Here is a tiny trained network, its code and every weight. The questions are about switching its units off for an input and a target symbol, where a switched-off unit gives its printed mean instead of its output.

import numpy as np


def w(rows, s, z=0):
    codes = np.array(rows[::2]) - 128.0
    scale = np.full(codes.shape[1], s)
    scale[-1] = z or s
    return codes * scale


def f(y):
    return y / 2 * (1 + np.tanh(0.7978845608 * (y + 0.044715 * y**3)))


def softmax(a):
    e = np.exp(a - a.max(-1, keepdims=True))
    return e / e.sum(-1, keepdims=True)


def log_softmax(a):
    a = a - a.max(-1, keepdims=True)
    return a - np.log(np.exp(a).sum(-1, keepdims=True))


def net(x, mask):
    ids = ['ΔΞΠζηλμ'.index(c) for c in x.split()]
    T = len(ids)
    res = E[ids] + P[:T]
    u = 0
    for l in range(2):
        q, k, v = (res @ M[l].T for M in (Q, K, V))
        z = softmax(np.where(np.tri(T) > 0, q @ k.T / 3**0.5, -1e9)) @ v
        res = res + np.where(mask[u], z, O[l][:, -1]) @ O[l][:, :-1]
        u += 1
        y = f(res @ A[l][:, :-1].T + A[l][:, -1])
        res = res + np.where(mask[u : u + 8], y, B[l][:, -1]) @ B[l][:, :-1]
        u += 8
    return log_softmax(res[-1] @ U[:, :-1].T + U[:, -1])


Q, K, V, O, A, B = {}, {}, {}, {}, {}, {}
E = w([
[157,118,231,126,101],'Δ',
[141,150,120,137,104],'Ξ',
[116,84,83,97,119],'Π',
[120,201,183,165,102],'ζ',
[166,25,154,75,140],'η',
[102,162,155,92,8],'λ',
[80,109,85,44,70],'μ',
],0.017)
P = w([
[66,132,138,244,135],'0',
[118,103,140,89,172],'1',
[135,120,150,51,157],'2',
[158,140,126,68,112],'3',
[170,164,105,82,59],'4',
[189,184,98,99,23],'5',
[188,184,95,142,2],'6',
],0.0086)
Q[0] = w([
[132,156,118,80,98],'0.h1',
[81,96,143,254,132],'0.h1',
[158,122,77,172,238],'0.h1',
],0.0091)
K[0] = w([
[167,170,1,36,64],'0.h1',
[116,33,161,238,105],'0.h1',
[69,148,138,245,246],'0.h1',
],0.0078)
V[0] = w([
[94,55,206,148,92],'0.h1',
[50,71,114,166,43],'0.h1',
[156,1,141,154,89],'0.h1',
],0.0088)
O[0] = w([
[191,133,173,102,163,207],'0.h1',
[134,119,130,8,211,254],'0.h1',
[183,172,102,167,135,207],'0.h1',
],0.013,0.0046)
A[0] = w([
[205,85,175,103,99,32],'0.n1',
[114,129,27,146,168,237],'0.n2',
[50,86,71,106,139,121],'0.n3',
[141,116,143,181,61,59],'0.n4',
[168,253,81,115,105,251],'0.n5',
[126,92,15,172,192,110],'0.n6',
[95,28,180,99,92,183],'0.n7',
[55,109,125,96,149,87],'0.n8',
],0.011,0.0023)
B[0] = w([
[137,148,74,110,80,255],'0.n1',
[174,35,137,11,171,144],'0.n2',
[63,93,238,103,76,164],'0.n3',
[148,207,164,108,118,120],'0.n4',
[154,90,116,121,166,205],'0.n5',
[185,128,145,1,160,133],'0.n6',
[133,153,79,115,218,213],'0.n7',
[50,145,118,184,93,160],'0.n8',
],0.0083,0.0079)
Q[1] = w([
[8,181,191,168,76],'1.h1',
[106,90,101,165,102],'1.h1',
[137,134,91,46,189],'1.h1',
],0.012)
K[1] = w([
[100,110,141,167,254],'1.h1',
[200,64,135,186,190],'1.h1',
[84,99,47,118,31],'1.h1',
],0.011)
V[1] = w([
[46,148,196,137,145],'1.h1',
[153,78,54,178,214],'1.h1',
[113,254,92,125,205],'1.h1',
],0.0067)
O[1] = w([
[119,166,82,133,111,94],'1.h1',
[173,68,76,164,167,1],'1.h1',
[254,152,200,146,117,113],'1.h1',
],0.0091,0.0046)
A[1] = w([
[160,201,114,184,132,23],'1.n1',
[24,201,113,53,61,74],'1.n2',
[125,205,132,138,71,184],'1.n3',
[152,66,21,98,87,138],'1.n4',
[96,162,119,66,198,66],'1.n5',
[111,95,125,182,35,34],'1.n6',
[169,87,115,165,244,44],'1.n7',
[228,225,178,254,104,252],'1.n8',
],0.0091,0.0034)
B[1] = w([
[145,136,57,71,100,127],'1.n1',
[153,137,133,164,151,246],'1.n2',
[94,90,86,129,178,154],'1.n3',
[112,138,103,197,122,197],'1.n4',
[119,158,104,162,100,194],'1.n5',
[168,254,166,68,105,121],'1.n6',
[172,195,46,110,160,157],'1.n7',
[160,107,111,167,186,166],'1.n8',
],0.0091,0.014)
U = w([
[177,146,193,84,85,47],'Δ',
[43,117,105,210,176,95],'Ξ',
[170,94,50,160,116,18],'Π',
[126,84,113,191,80,251],'ζ',
[99,68,81,104,148,215],'η',
[88,231,91,134,98,37],'λ',
[87,118,118,107,255,220],'μ',
],0.0086,0.003)

Each question gives the input, a string of symbols that net reads in full, and the target symbol t.
The units are the heads (3 rows each of Q, K, V and O) and the neurons (one row each of A and B). Each row of codes is followed by its name. A weight is (code - 128) times the scale printed after its matrix; where a second scale follows, it is the last column's (O, A, B and U).
mask holds one flag per unit, layer by layer, with each layer's heads first. A switched-off unit (its flag False) gives its mean, the last column of its rows in O or B, instead of its output. The means were averaged over made-up inputs and are rounded, as every weight is.
A unit's drop is (log p(t) with every unit on - log p(t) with that unit switched off) / (log p(t) with every unit on - log p(t) with every unit switched off).
The circuit of an input: a set's keep is (log p(t) with only the set's units on - log p(t) with every unit switched off) / (log p(t) with every unit on - log p(t) with every unit switched off). Starting from the 12 units with the biggest drops (on a tie, the unit counted first), units are removed one at a time, each time the one whose removal leaves the highest keep (on an exact tie, the one counted first), for as long as the keep stays at least 0.8.
circuit, biggest first: the units of the circuit, biggest drop first
k most important neurons: the k neurons with the biggest drops, biggest first
top k neurons in layer l: the k neurons of layer l with the biggest drops, biggest first
drop when u is switched off: that unit's drop, to one decimal
input λ η η Ξ, target Π: 2 most important neurons	[0.n3, 0.n5]
input μ η η η ζ η, target ζ: circuit, biggest first	[0.h1, 0.n7, 1.n7]
input Π Π η η, target Π: top 2 neurons in layer 0	[0.n3, 0.n1]
input η Ξ λ λ Π η ζ, target μ: top 4 neurons in layer 1	[1.n8, 1.n3, 1.n5, 1.n4]
input Π λ η η, target Δ: circuit, biggest first	[0.h1, 1.h1, 1.n3]
input Π η η Δ, target Π: circuit, biggest first	[0.h1, 1.n8]
input λ Π λ Π, target Δ: top neuron in layer 1	[1.n3]
input ζ ζ η η η η, target ζ: circuit, biggest first	[0.h1, 0.n7]
input Π η μ, target λ: 2 most important neurons	[0.n7, 1.n5]
input η η η ζ, target Π: top 3 neurons in layer 1	[1.n1, 1.n8, 1.n7]
input Π Π μ μ Δ, target λ: top 4 neurons in layer 0	[0.n3, 0.n1, 0.n8, 0.n5]
input λ λ ζ, target Δ: circuit, biggest first	[0.h1, 0.n7, 1.h1]
input ζ η η η λ η, target Δ: top 3 neurons in layer 1	[1.n8, 1.n3, 1.n7]
input η η μ, target λ: 2 most important neurons	[1.n5, 0.n7]
input Π λ Π, target Δ: top neuron in layer 1	[1.n3]
input η λ λ Π λ μ ζ, target μ: top 2 neurons in layer 1	[1.n3, 1.n4]
input η η η Π, target Π: 3 most important neurons	[0.n3, 1.n7, 1.n4]
input η Π Ξ ζ η ζ ζ, target Π: drop when 0.h1 is switched off	0.3
input ζ ζ η η Δ, target Π: drop when 0.n4 is switched off	0.1
input Δ η Π, target Π: drop when 1.n1 is switched off	0.0
input ζ μ η, target λ: most important neuron	[0.n3]
